Below are the code and all the weights of a small trained network. Each question names an input and a class and asks about switching units off, where a switched-off unit gives its printed mean instead of its output.

import numpy as np


def w(rows, s, z=0):
    codes = np.array(rows[::2]) - 128.0
    scale = np.full(codes.shape[1], s)
    scale[-1] = z or s
    return codes * scale


def norm(h):
    return h / np.sqrt((h * h).mean(-1, keepdims=True) + 1e-5)


def f(y):
    return np.maximum(y, 0)


def log_softmax(a):
    a = a - a.max(-1, keepdims=True)
    return a - np.log(np.exp(a).sum(-1, keepdims=True))


def net(x, mask):
    res = np.array(x, float).reshape(1, 2) / 4 @ E
    u = 0
    for l in range(4):
        y = f(norm(res) @ A[l][:, :-1].T + A[l][:, -1])
        res = res + np.where(mask[u : u + 5], y, B[l][:, -1]) @ B[l][:, :-1]
        u += 5
    return log_softmax(norm(res)[-1] @ U[:, :-1].T + U[:, -1])


A, B = {}, {}
E = w([
[149,151,144,90,56,65,216,60,158],'x0',
[123,207,87,254,147,104,166,148,190],'x1',
],0.0072)
A[0] = w([
[143,79,144,2,130,156,115,143,93,141],'0.n0',
[134,152,48,147,72,119,163,149,28,2],'0.n1',
[85,147,134,128,218,228,17,174,160,140],'0.n2',
[92,110,180,166,99,152,65,123,113,48],'0.n3',
[128,245,73,159,215,105,161,171,123,157],'0.n4',
],0.004,0.007)
B[0] = w([
[112,114,59,208,111,132,164,75,176,254],'0.n0',
[179,36,253,82,13,36,146,44,202,128],'0.n1',
[162,126,48,137,38,92,174,114,97,233],'0.n2',
[127,96,178,137,83,91,86,98,129,128],'0.n3',
[119,89,207,48,111,99,104,130,143,250],'0.n4',
],0.006,0.0047)
A[1] = w([
[116,33,155,22,132,193,64,102,4,85],'1.n0',
[126,138,213,44,89,61,123,161,170,105],'1.n1',
[89,116,74,177,243,184,11,233,16,89],'1.n2',
[108,230,115,238,255,107,131,218,219,3],'1.n3',
[90,41,183,16,135,120,53,150,101,13],'1.n4',
],0.0058,0.0035)
B[1] = w([
[70,93,203,143,217,76,232,226,181,252],'1.n0',
[171,174,80,158,120,124,72,145,95,244],'1.n1',
[220,193,162,130,5,195,120,50,2,222],'1.n2',
[40,60,241,83,238,109,155,224,140,237],'1.n3',
[143,153,40,126,211,144,105,166,145,178],'1.n4',
],0.0069,0.0046)
A[2] = w([
[157,155,148,114,101,229,48,106,54,2],'2.n0',
[55,47,109,32,184,150,156,102,137,78],'2.n1',
[201,181,142,116,140,133,1,151,79,96],'2.n2',
[139,134,31,152,157,92,47,182,113,97],'2.n3',
[115,94,31,226,64,128,104,53,146,61],'2.n4',
],0.0072,0.0043)
B[2] = w([
[78,122,177,178,52,163,254,88,50,178],'2.n0',
[116,144,173,151,147,123,56,156,155,255],'2.n1',
[201,137,59,191,147,225,126,159,114,197],'2.n2',
[150,165,73,52,192,152,49,186,204,175],'2.n3',
[148,125,89,139,172,158,56,176,124,217],'2.n4',
],0.0084,0.0043)
A[3] = w([
[147,174,140,38,2,77,160,3,137,82],'3.n0',
[89,159,189,107,199,159,186,102,116,158],'3.n1',
[87,127,166,150,175,71,172,159,147,59],'3.n2',
[51,146,206,107,223,112,137,187,153,3],'3.n3',
[111,100,157,173,18,162,151,116,3,69],'3.n4',
],0.0083,0.0034)
B[3] = w([
[87,114,112,212,83,222,183,101,16,221],'3.n0',
[155,92,99,114,127,83,52,112,121,187],'3.n1',
[116,110,140,75,134,163,60,143,134,216],'3.n2',
[64,28,215,12,207,21,139,138,235,254],'3.n3',
[86,198,74,178,54,148,222,2,127,193],'3.n4',
],0.0087)
U = w([
[106,148,89,202,38,170,212,25,43,148],'0',
[44,23,232,47,218,23,155,166,213,140],'1',
[243,191,13,135,196,145,4,200,162,5],'2',
],0.011,0.0017)

Each question gives the input, the list of numbers given to net, and the class t.
The units are the neurons (one row each of A and B). Each row of codes is followed by its name. A weight is (code - 128) times the scale printed after its matrix; where a second scale follows, it is the last column's (A, B and U).
mask holds one flag per neuron, layer by layer. A switched-off neuron (its flag False) gives its mean, the last column of its row in B, instead of its output. The means were averaged over made-up inputs and are rounded, as every weight is.
A unit's drop is (log p(t) with every unit on - log p(t) with that unit switched off) / (log p(t) with every unit on - log p(t) with every unit switched off).
The circuit of an input: a set's keep is (log p(t) with only the set's units on - log p(t) with every unit switched off) / (log p(t) with every unit on - log p(t) with every unit switched off). Starting from the 12 units with the biggest drops (on a tie, the unit counted first), units are removed one at a time, each time the one whose removal leaves the highest keep (on an exact tie, the one counted first), for as long as the keep stays at least 0.8.
circuit, biggest first: the units of the circuit, biggest drop first
most important unit: the unit with the biggest drop
top k neurons: the k neurons with the biggest drops, biggest first
top k neurons in layer l: the k neurons of layer l with the biggest drops, biggest first
drop when u is switched off: that unit's drop, to one decimal
input [-4,-4], class 0: circuit, biggest first : 1.n2
input [-6,-6], class 0: top 3 neurons : 1.n2; 0.n4; 1.n3
input [2,2], class 2: top 2 neurons : 1.n1; 1.n2
input [3,-1], class 2: top 3 neurons in layer 3 : 3.n3; 3.n0; 3.n4
input [-3,1], class 2: top 2 neurons : 0.n2; 1.n2
input [6,-5], class 0: top 2 neurons : 1.n3; 0.n0
input [1,0], class 2: top 2 neurons : 1.n2; 1.n0
input [2,0], class 2: top 2 neurons : 1.n2; 1.n0
input [4,-2], class 0: top 2 neurons in layer 2 : 2.n1; 2.n2
input [1,3], class 2: top 2 neurons in layer 1 : 1.n1; 1.n0
input [3,-3], class 2: top 2 neurons in layer 0 : 0.n4; 0.n0
input [2,-3], class 2: top 2 neurons in layer 0 : 0.n4; 0.n0
input [-8,0], class 0: drop when 1.n2 is switched off : 1.5
input [-7,6], class 0: drop when 1.n2 is switched off : 2.8
input [-6,-5], class 0: drop when 1.n2 is switched off : 1.9
input [-2,-2], class 2: most important unit : 0.n0
